Below is a small trained network, with its code and all its weights. Each question gives an input and a target symbol and asks what happens when units are switched off, that is, made to give their printed mean instead of their output.

import numpy as np


def w(rows, s, z=0):
    codes = np.array(rows[::2]) - 128.0
    scale = np.full(codes.shape[1], s)
    scale[-1] = z or s
    return codes * scale


def norm(h):
    return h / np.sqrt((h * h).mean(-1, keepdims=True) + 1e-5)


def softmax(a):
    e = np.exp(a - a.max(-1, keepdims=True))
    return e / e.sum(-1, keepdims=True)


def log_softmax(a):
    a = a - a.max(-1, keepdims=True)
    return a - np.log(np.exp(a).sum(-1, keepdims=True))


def net(x, mask):
    ids = ['ΘΛΣΦαβ'.index(c) for c in x.split()]
    T = len(ids)
    res = E[ids] + P[:T]
    u = 0
    for l in range(2):
        r = norm(res)
        for j in range(3):
            rows = slice(3 * j, 3 * j + 3)
            q, k, v = (r @ M[l][rows].T for M in (Q, K, V))
            z = softmax(np.where(np.tri(T) > 0, q @ k.T / 3**0.5, -1e9)) @ v
            o = O[l][rows]
            res = res + np.where(mask[u + j], z, o[:, -1]) @ o[:, :-1]
        u += 3
    return log_softmax(norm(res)[-1] @ U[:, :-1].T + U[:, -1])


Q, K, V, O = {}, {}, {}, {}
E = w([
[78,98,173,87,118,148,94,89,93],'Θ',
[86,84,90,128,121,132,81,129,108],'Λ',
[203,187,135,146,109,10,200,91,4],'Σ',
[92,99,165,158,136,126,108,123,150],'Φ',
[151,118,124,149,162,191,156,93,126],'α',
[168,139,86,128,174,141,97,100,160],'β',
],0.011)
P = w([
[165,150,117,88,74,126,189,187,217],'0',
[99,109,188,61,254,133,118,233,102],'1',
[23,140,151,84,241,83,136,152,75],'2',
[36,134,168,95,184,77,121,80,83],'3',
[95,121,177,149,147,72,100,72,62],'4',
[123,85,178,176,105,77,83,51,54],'5',
[177,42,171,188,36,93,56,39,50],'6',
],0.0055)
Q[0] = w([
[133,145,115,152,123,111,125,87,126],'0.h0',
[147,114,130,116,145,127,138,164,118],'0.h0',
[120,135,135,130,112,153,145,141,162],'0.h0',
[108,96,175,121,150,137,126,87,89],'0.h1',
[125,119,162,125,146,115,144,115,57],'0.h1',
[178,156,121,148,124,83,134,137,115],'0.h1',
[120,122,126,117,6,181,164,197,155],'0.h2',
[194,121,121,151,121,178,141,119,127],'0.h2',
[129,65,165,173,61,79,79,76,100],'0.h2',
],0.012)
K[0] = w([
[126,138,124,126,105,110,116,132,80],'0.h0',
[131,143,126,153,77,158,126,148,168],'0.h0',
[109,123,118,105,133,119,88,117,143],'0.h0',
[166,166,145,120,71,82,163,158,102],'0.h1',
[220,134,79,173,111,65,117,132,63],'0.h1',
[134,135,137,166,178,128,102,104,85],'0.h1',
[101,110,187,160,33,116,172,254,124],'0.h2',
[115,90,137,174,53,99,49,146,177],'0.h2',
[235,146,97,200,160,110,112,20,24],'0.h2',
],0.0076)
V[0] = w([
[89,78,136,159,208,205,27,77,202],'0.h0',
[120,128,154,255,146,171,152,90,132],'0.h0',
[133,114,89,173,77,127,171,138,95],'0.h0',
[193,191,101,120,129,94,135,124,153],'0.h1',
[136,127,167,197,119,26,126,170,142],'0.h1',
[114,72,98,191,121,138,126,164,178],'0.h1',
[95,99,83,170,138,188,114,137,115],'0.h2',
[143,155,67,88,142,73,84,134,128],'0.h2',
[119,115,122,160,149,179,69,105,171],'0.h2',
],0.0076)
O[0] = w([
[127,192,82,70,174,118,105,254,124,254],'0.h0',
[127,152,165,155,145,115,150,161,160,174],'0.h0',
[95,168,130,162,157,153,135,55,158,26],'0.h0',
[114,91,96,158,106,119,128,159,174,204],'0.h1',
[172,77,58,99,164,128,140,108,150,232],'0.h1',
[164,198,128,156,109,89,112,61,101,76],'0.h1',
[111,171,121,114,140,171,143,87,166,116],'0.h2',
[120,139,134,196,127,175,120,156,79,125],'0.h2',
[69,133,116,110,161,148,190,82,88,165],'0.h2',
],0.009,0.0035)
Q[1] = w([
[201,107,157,212,46,88,143,46,120],'1.h0',
[141,163,114,94,175,162,66,171,90],'1.h0',
[100,118,144,105,143,140,69,142,104],'1.h0',
[126,110,102,108,204,132,118,164,81],'1.h1',
[140,140,114,31,182,89,132,213,104],'1.h1',
[73,176,112,136,172,153,108,117,104],'1.h1',
[170,139,171,133,118,77,86,166,62],'1.h2',
[101,145,116,63,255,112,99,172,102],'1.h2',
[139,127,82,145,200,97,134,172,82],'1.h2',
],0.013)
K[1] = w([
[133,248,216,158,98,53,80,133,80],'1.h0',
[69,3,126,125,117,160,126,113,195],'1.h0',
[146,64,122,133,110,99,134,131,172],'1.h0',
[143,72,79,154,150,139,139,69,144],'1.h1',
[134,58,74,137,135,120,131,133,200],'1.h1',
[84,99,126,155,107,192,122,102,108],'1.h1',
[139,123,160,166,69,105,131,128,169],'1.h2',
[136,23,114,183,167,141,144,93,139],'1.h2',
[188,78,133,189,109,94,153,61,98],'1.h2',
],0.013)
V[1] = w([
[110,162,136,150,115,132,36,218,126],'1.h0',
[140,57,20,152,98,72,96,93,89],'1.h0',
[101,103,217,151,37,142,110,61,2],'1.h0',
[85,109,166,56,141,144,116,165,113],'1.h1',
[173,51,63,57,92,110,102,179,53],'1.h1',
[125,156,96,142,165,159,58,21,17],'1.h1',
[153,176,81,86,201,77,194,53,144],'1.h2',
[158,128,83,109,125,87,78,200,254],'1.h2',
[100,136,95,255,109,173,137,176,139],'1.h2',
],0.0082)
O[1] = w([
[131,113,152,159,139,123,97,205,127,139],'1.h0',
[147,126,132,172,117,67,195,115,116,111],'1.h0',
[169,84,128,97,48,166,200,127,135,11],'1.h0',
[136,206,182,150,139,208,77,134,138,128],'1.h1',
[96,227,96,165,125,69,167,75,185,146],'1.h1',
[33,80,156,200,190,88,149,170,132,60],'1.h1',
[114,106,61,93,180,134,160,2,114,186],'1.h2',
[221,125,44,137,73,89,109,99,205,189],'1.h2',
[162,69,113,159,109,90,90,215,70,96],'1.h2',
],0.009,0.012)
U = w([
[126,227,223,146,56,204,155,152,172,178],'Θ',
[192,70,122,35,115,220,63,160,67,99],'Λ',
[199,65,114,110,1,113,233,123,93,235],'Σ',
[204,122,123,185,100,35,62,220,165,191],'Φ',
[111,168,71,81,165,93,138,22,193,8],'α',
[46,82,157,192,207,136,161,154,62,129],'β',
],0.0069,0.0012)

Each question gives the input, a string of symbols that net reads in full, and the target symbol t.
The units are the heads (3 rows each of Q, K, V and O). Each row of codes is followed by its name. A weight is (code - 128) times the scale printed after its matrix; where a second scale follows, it is the last column's (O and U).
mask holds one flag per head, layer by layer. A switched-off head (its flag False) gives its mean, the last column of its rows in O, instead of its output. The means were averaged over made-up inputs and are rounded, as every weight is.
A unit's drop is (log p(t) with every unit on - log p(t) with that unit switched off) / (log p(t) with every unit on - log p(t) with every unit switched off).
The circuit of an input: a set's keep is (log p(t) with only the set's units on - log p(t) with every unit switched off) / (log p(t) with every unit on - log p(t) with every unit switched off). Starting from all 6 units, units are removed one at a time, each time the one whose removal leaves the highest keep (on an exact tie, the one counted first), for as long as the keep stays at least 0.8.
circuit, biggest first: the units of the circuit, biggest drop first
unit that matters most: the unit with the biggest drop
which heads matter: for each layer, one digit per head in row order, 1 if its drop is at least 0.15 and else 0, layers parted by /
input α Φ Φ Σ Φ Λ Σ, target Λ: which heads matter : 110 / 110
input Θ Σ Θ, target Σ: which heads matter : 101 / 100
input α α Φ Θ Φ, target Λ: which heads matter : 110 / 010
input α β Θ α Φ Φ α, target Λ: circuit, biggest first : [1.h1; 0.h0]
input Λ Φ α, target β: circuit, biggest first : [1.h1; 0.h1]
input Λ Λ Σ, target Σ: circuit, biggest first : [1.h0; 0.h0]
input β α β, target Φ: circuit, biggest first : [1.h2; 0.h1]
input α Σ β Φ α Σ, target Λ: circuit, biggest first : [0.h0; 0.h1; 1.h1]
input Φ Φ α Φ β Σ, target β: which heads matter : 011 / 001
input Θ Φ α α, target Θ: which heads matter : 110 / 000
input β α Λ, target Φ: which heads matter : 010 / 001
input Λ β Σ α β, target β: which heads matter : 100 / 000
input β α Φ Φ Φ Λ Φ, target Φ: unit that matters most : 0.h0
input Σ Φ Φ Θ, target Φ: unit that matters most : 0.h2
input Φ β Σ α, target β: circuit, biggest first : [1.h2; 0.h0]
input Φ Φ α α α Σ β, target β: which heads matter : 001 / 010
input Θ Σ α Σ Φ Φ Φ, target Θ: which heads matter : 110 / 011
input α Λ α Θ Σ Φ Φ, target Φ: which heads matter : 011 / 000
input β Λ Θ Φ Φ Φ β, target Φ: which heads matter : 110 / 001
input Φ Θ Φ Σ, target Φ: circuit, biggest first : [0.h2]
input Θ Θ Λ, target Θ: circuit, biggest first : [0.h1; 1.h1; 1.h0]
input α β Λ, target Λ: which heads matter : 111 / 010
input α β β, target Λ: which heads matter : 111 / 010
input α Φ Φ Λ Θ Θ α, target Λ: circuit, biggest first : [0.h0; 1.h1]
input Λ Φ Φ Σ Σ, target β: circuit, biggest first : [0.h0; 0.h1; 1.h1; 1.h2]
